Below are the code and all the weights of a small trained network. Each question names an input and a target symbol and asks about switching units off, where a switched-off unit gives its printed mean instead of its output.

import numpy as np


def w(rows, s, z=0):
    codes = np.array(rows[::2]) - 128.0
    scale = np.full(codes.shape[1], s)
    scale[-1] = z or s
    return codes * scale


def f(y):
    return np.maximum(y, 0)


def softmax(a):
    e = np.exp(a - a.max(-1, keepdims=True))
    return e / e.sum(-1, keepdims=True)


def log_softmax(a):
    a = a - a.max(-1, keepdims=True)
    return a - np.log(np.exp(a).sum(-1, keepdims=True))


def net(x, mask):
    ids = ['ΛΠΦΨαβγεζημστω'.index(c) for c in x.split()]
    T = len(ids)
    res = E[ids] + P[:T]
    u = 0
    for l in range(3):
        q, k, v = (res @ M[l].T for M in (Q, K, V))
        z = softmax(np.where(np.tri(T) > 0, q @ k.T / 3**0.5, -1e9)) @ v
        res = res + np.where(mask[u], z, O[l][:, -1]) @ O[l][:, :-1]
        u += 1
        y = f(res @ A[l][:, :-1].T + A[l][:, -1])
        res = res + np.where(mask[u : u + 8], y, B[l][:, -1]) @ B[l][:, :-1]
        u += 8
    return log_softmax(res[-1] @ U[:, :-1].T + U[:, -1])


Q, K, V, O, A, B = {}, {}, {}, {}, {}, {}
E = w([
[108,198,131,133,68,198,226,53,110],'Λ',
[59,147,132,94,80,89,155,194,95],'Π',
[125,158,218,76,211,106,118,185,137],'Φ',
[81,158,132,196,118,58,88,129,145],'Ψ',
[132,103,127,56,102,150,150,143,157],'α',
[145,87,75,146,135,86,118,137,79],'β',
[102,125,100,93,220,109,142,94,32],'γ',
[129,201,136,54,119,82,162,118,93],'ε',
[74,81,114,188,189,122,181,178,183],'ζ',
[135,221,151,135,184,121,166,145,134],'η',
[127,100,161,95,134,136,149,70,129],'μ',
[173,98,139,121,171,48,105,112,174],'σ',
[110,121,110,86,156,144,254,124,107],'τ',
[105,150,62,168,43,95,181,138,134],'ω',
],0.019)
P = w([
[253,175,152,176,146,88,211,171,64],'0',
[108,174,102,103,148,103,133,136,135],'1',
[92,178,106,97,150,88,125,129,145],'2',
[89,172,106,107,155,79,137,124,146],'3',
[76,185,99,110,166,79,131,122,146],'4',
[80,183,92,114,171,63,131,119,149],'5',
[62,185,97,109,171,59,130,105,155],'6',
[60,189,93,108,175,69,135,108,155],'7',
],0.0075)
Q[0] = w([
[51,122,99,138,170,84,177,186,201],'0.h0',
[164,61,101,79,138,120,191,130,255],'0.h0',
[198,82,203,156,36,190,54,179,97],'0.h0',
],0.0084)
K[0] = w([
[163,104,171,150,141,116,206,102,78],'0.h0',
[101,148,126,183,188,1,163,90,78],'0.h0',
[39,180,64,46,138,155,83,54,154],'0.h0',
],0.009)
V[0] = w([
[3,27,243,137,164,80,120,54,87],'0.h0',
[160,39,179,68,47,196,119,122,222],'0.h0',
[91,84,207,46,78,77,193,86,69],'0.h0',
],0.0058)
O[0] = w([
[167,174,1,107,190,204,127,153,186,69],'0.h0',
[147,85,149,91,129,112,170,151,237,23],'0.h0',
[155,153,95,75,122,118,186,89,95,254],'0.h0',
],0.0079,0.005)
A[0] = w([
[130,130,142,101,128,141,117,126,131,148],'0.n0',
[154,139,152,110,99,179,81,122,118,58],'0.n1',
[130,127,124,138,113,131,155,142,131,118],'0.n2',
[141,99,121,143,131,176,85,142,121,37],'0.n3',
[147,120,128,112,115,140,118,159,110,152],'0.n4',
[144,109,136,150,167,122,110,112,145,118],'0.n5',
[228,4,27,238,3,243,2,225,248,3],'0.n6',
[151,128,112,118,120,145,129,157,164,112],'0.n7',
],0.024)
B[0] = w([
[129,129,121,144,150,115,147,112,124,254],'0.n0',
[203,73,132,153,127,63,107,98,150,128],'0.n1',
[99,102,126,117,120,123,130,141,122,170],'0.n2',
[128,165,167,144,102,114,129,38,124,128],'0.n3',
[117,116,121,115,151,84,125,108,133,213],'0.n4',
[145,161,123,108,103,141,140,145,146,143],'0.n5',
[239,21,28,40,239,4,32,237,29,128],'0.n6',
[112,124,161,158,124,145,122,106,131,142],'0.n7',
],0.024,0.0052)
Q[1] = w([
[81,247,130,200,166,92,181,141,62],'1.h0',
[150,29,153,144,92,211,112,135,163],'1.h0',
[168,90,135,86,112,182,133,72,141],'1.h0',
],0.012)
K[1] = w([
[254,66,147,206,134,30,186,175,88],'1.h0',
[82,122,84,96,154,180,13,82,204],'1.h0',
[61,198,33,15,120,76,76,164,148],'1.h0',
],0.0089)
V[1] = w([
[32,136,11,129,163,94,85,184,183],'1.h0',
[169,57,2,71,42,198,144,111,48],'1.h0',
[159,227,53,200,185,133,137,121,89],'1.h0',
],0.0058)
O[1] = w([
[106,115,118,54,98,148,122,239,91,3],'1.h0',
[181,39,53,216,145,147,230,178,89,122],'1.h0',
[243,189,49,100,3,100,163,160,192,153],'1.h0',
],0.0068,0.0057)
A[1] = w([
[208,58,87,182,209,111,35,134,191,87],'1.n0',
[22,156,85,112,114,132,174,132,134,156],'1.n1',
[38,140,102,241,65,144,72,165,171,113],'1.n2',
[104,168,88,133,139,214,135,74,91,111],'1.n3',
[219,197,67,141,215,218,80,109,118,162],'1.n4',
[137,150,65,155,227,1,64,159,118,142],'1.n5',
[232,136,123,195,115,130,155,140,155,45],'1.n6',
[39,73,127,187,136,113,156,171,108,2],'1.n7',
],0.0066,0.0054)
B[1] = w([
[236,106,19,85,156,166,76,128,192,132],'1.n0',
[167,88,190,92,110,103,137,191,148,233],'1.n1',
[40,142,100,40,128,98,141,50,133,142],'1.n2',
[100,71,234,138,138,131,142,120,124,165],'1.n3',
[69,138,115,150,164,45,98,173,109,166],'1.n4',
[129,63,255,102,61,195,134,105,119,254],'1.n5',
[77,161,80,182,107,75,76,106,179,147],'1.n6',
[177,176,84,142,156,134,69,144,139,150],'1.n7',
],0.0084,0.0089)
Q[2] = w([
[131,140,81,147,105,252,54,151,127],'2.h0',
[161,126,105,207,138,129,116,147,119],'2.h0',
[141,155,95,97,156,201,104,179,111],'2.h0',
],0.017)
K[2] = w([
[98,178,125,59,141,248,65,158,158],'2.h0',
[135,132,91,69,124,157,95,105,74],'2.h0',
[104,128,105,47,163,225,101,133,193],'2.h0',
],0.015)
V[2] = w([
[58,53,198,115,176,181,112,122,102],'2.h0',
[203,49,83,173,170,150,116,147,168],'2.h0',
[111,118,137,239,1,86,42,144,151],'2.h0',
],0.0066)
O[2] = w([
[226,227,40,200,141,10,163,174,119,173],'2.h0',
[30,208,254,89,68,31,231,48,147,2],'2.h0',
[87,203,108,20,195,204,98,72,142,47],'2.h0',
],0.0061,0.0076)
A[2] = w([
[117,108,134,183,191,104,63,154,146,55],'2.n0',
[128,219,132,151,86,254,100,179,68,164],'2.n1',
[125,41,92,63,157,57,95,110,112,2],'2.n2',
[138,185,86,208,102,125,115,108,71,135],'2.n3',
[41,188,115,52,145,160,119,97,136,104],'2.n4',
[111,143,102,116,204,71,63,98,59,160],'2.n5',
[111,96,178,140,123,108,194,26,224,162],'2.n6',
[51,95,187,244,100,111,168,84,152,144],'2.n7',
],0.0076,0.008)
B[2] = w([
[111,42,104,115,126,143,54,112,130,150],'2.n0',
[92,91,112,208,85,53,201,146,182,147],'2.n1',
[102,58,184,122,185,1,229,86,247,161],'2.n2',
[104,115,109,183,135,72,144,142,70,157],'2.n3',
[182,184,134,196,130,200,168,170,118,164],'2.n4',
[41,206,124,96,130,168,119,123,104,211],'2.n5',
[196,141,87,120,169,132,81,147,117,251],'2.n6',
[100,183,109,107,124,233,159,88,222,234],'2.n7',
],0.0088,0.011)
U = w([
[187,115,156,199,66,148,196,79,158,20],'Λ',
[92,105,205,60,49,93,118,168,162,170],'Π',
[230,137,240,137,171,169,78,166,134,1],'Φ',
[76,161,142,157,59,126,35,34,187,106],'Ψ',
[151,138,92,8,165,88,138,62,214,198],'α',
[169,13,138,175,69,147,65,52,78,240],'β',
[23,108,125,87,165,137,144,72,94,43],'γ',
[222,231,145,56,71,90,159,64,57,110],'ε',
[114,87,72,168,166,187,92,209,199,59],'ζ',
[115,179,166,232,196,60,109,121,176,132],'η',
[183,160,3,153,205,149,104,43,87,110],'μ',
[244,175,103,124,100,88,16,144,155,56],'σ',
[202,90,61,96,196,159,178,207,45,59],'τ',
[54,139,2,53,61,76,155,65,135,4],'ω',
],0.0075,0.0043)

Each question gives the input, a string of symbols that net reads in full, and the target symbol t.
The units are the heads (3 rows each of Q, K, V and O) and the neurons (one row each of A and B). Each row of codes is followed by its name. A weight is (code - 128) times the scale printed after its matrix; where a second scale follows, it is the last column's (O, A, B and U).
mask holds one flag per unit, layer by layer, with each layer's heads first. A switched-off unit (its flag False) gives its mean, the last column of its rows in O or B, instead of its output. The means were averaged over made-up inputs and are rounded, as every weight is.
A unit's drop is (log p(t) with every unit on - log p(t) with that unit switched off) / (log p(t) with every unit on - log p(t) with every unit switched off).
The circuit of an input: a set's keep is (log p(t) with only the set's units on - log p(t) with every unit switched off) / (log p(t) with every unit on - log p(t) with every unit switched off). Starting from the 12 units with the biggest drops (on a tie, the unit counted first), units are removed one at a time, each time the one whose removal leaves the highest keep (on an exact tie, the one counted first), for as long as the keep stays at least 0.8.
circuit, biggest first: the units of the circuit, biggest drop first
unit that matters most: the unit with the biggest drop
k most important neurons: the k neurons with the biggest drops, biggest first
top k neurons in layer l: the k neurons of layer l with the biggest drops, biggest first
input ζ τ Ψ, target Π: unit that matters most => 1.h0
input α α η α σ ε β, target η: circuit, biggest first => (2.h0; 1.h0; 0.h0)
input α ζ μ τ, target η: circuit, biggest first => (1.h0; 0.h0; 2.h0)
input γ σ τ γ σ α β, target ω: circuit, biggest first => (1.h0; 0.h0; 1.n6; 2.h0)
input η τ α α μ Π μ, target Ψ: circuit, biggest first => (0.h0; 1.h0)
input σ α γ Π, target Φ: top 2 neurons in layer 1 => (1.n6; 1.n4)
input Π α Π α γ, target τ: circuit, biggest first => (0.n4; 2.h0; 1.h0)
input τ μ τ, target Λ: circuit, biggest first => (2.h0; 1.h0)
input τ γ Π γ ζ ζ α μ, target Λ: 3 most important neurons => (0.n2; 2.n7; 2.n5)
input μ τ γ ε ζ σ, target σ: top 2 neurons in layer 2 => (2.n7; 2.n2)
input Ψ Λ α Λ τ Π, target ζ: circuit, biggest first => (2.h0; 2.n4; 1.h0; 2.n1)
input α Λ γ, target γ: 3 most important neurons => (2.n5; 2.n6; 2.n0)
input Φ ζ α α, target σ: circuit, biggest first => (1.h0; 2.h0; 0.n4)
input ω γ Π ε μ β, target γ: circuit, biggest first => (2.h0; 2.n5)
input ω μ μ, target μ: unit that matters most => 0.h0
input Π γ α, target τ: circuit, biggest first => (2.h0; 1.h0; 2.n7)
input Φ σ Π ε, target σ: circuit, biggest first => (2.h0; 1.h0; 0.n4)
input Π σ σ μ, target τ: 3 most important neurons => (0.n4; 2.n7; 1.n5)
input α μ Π σ Φ α ω, target η: circuit, biggest first => (1.h0; 2.h0; 0.h0; 0.n4)
input ε Λ Φ α α μ σ β, target β: unit that matters most => 2.h0
input ζ ε Φ ω, target Π: circuit, biggest first => (1.h0; 1.n1; 0.n2)
input α μ η γ ζ μ γ, target η: circuit, biggest first => (2.h0; 0.h0)
input α μ ε Λ Ψ Λ, target η: 2 most important neurons => (1.n5; 0.n4)
input σ α α η μ α, target Φ: 2 most important neurons => (2.n4; 0.n5)
input ε ω μ, target μ: 3 most important neurons => (1.n5; 1.n1; 0.n0)
input τ τ τ Φ ζ τ γ, target Λ: 3 most important neurons => (1.n5; 2.n7; 0.n2)
input γ α Φ α Ψ ε μ, target ω: unit that matters most => 1.h0
input μ ε σ, target σ: top 4 neurons in layer 2 => (2.n7; 2.n6; 2.n2; 2.n5)
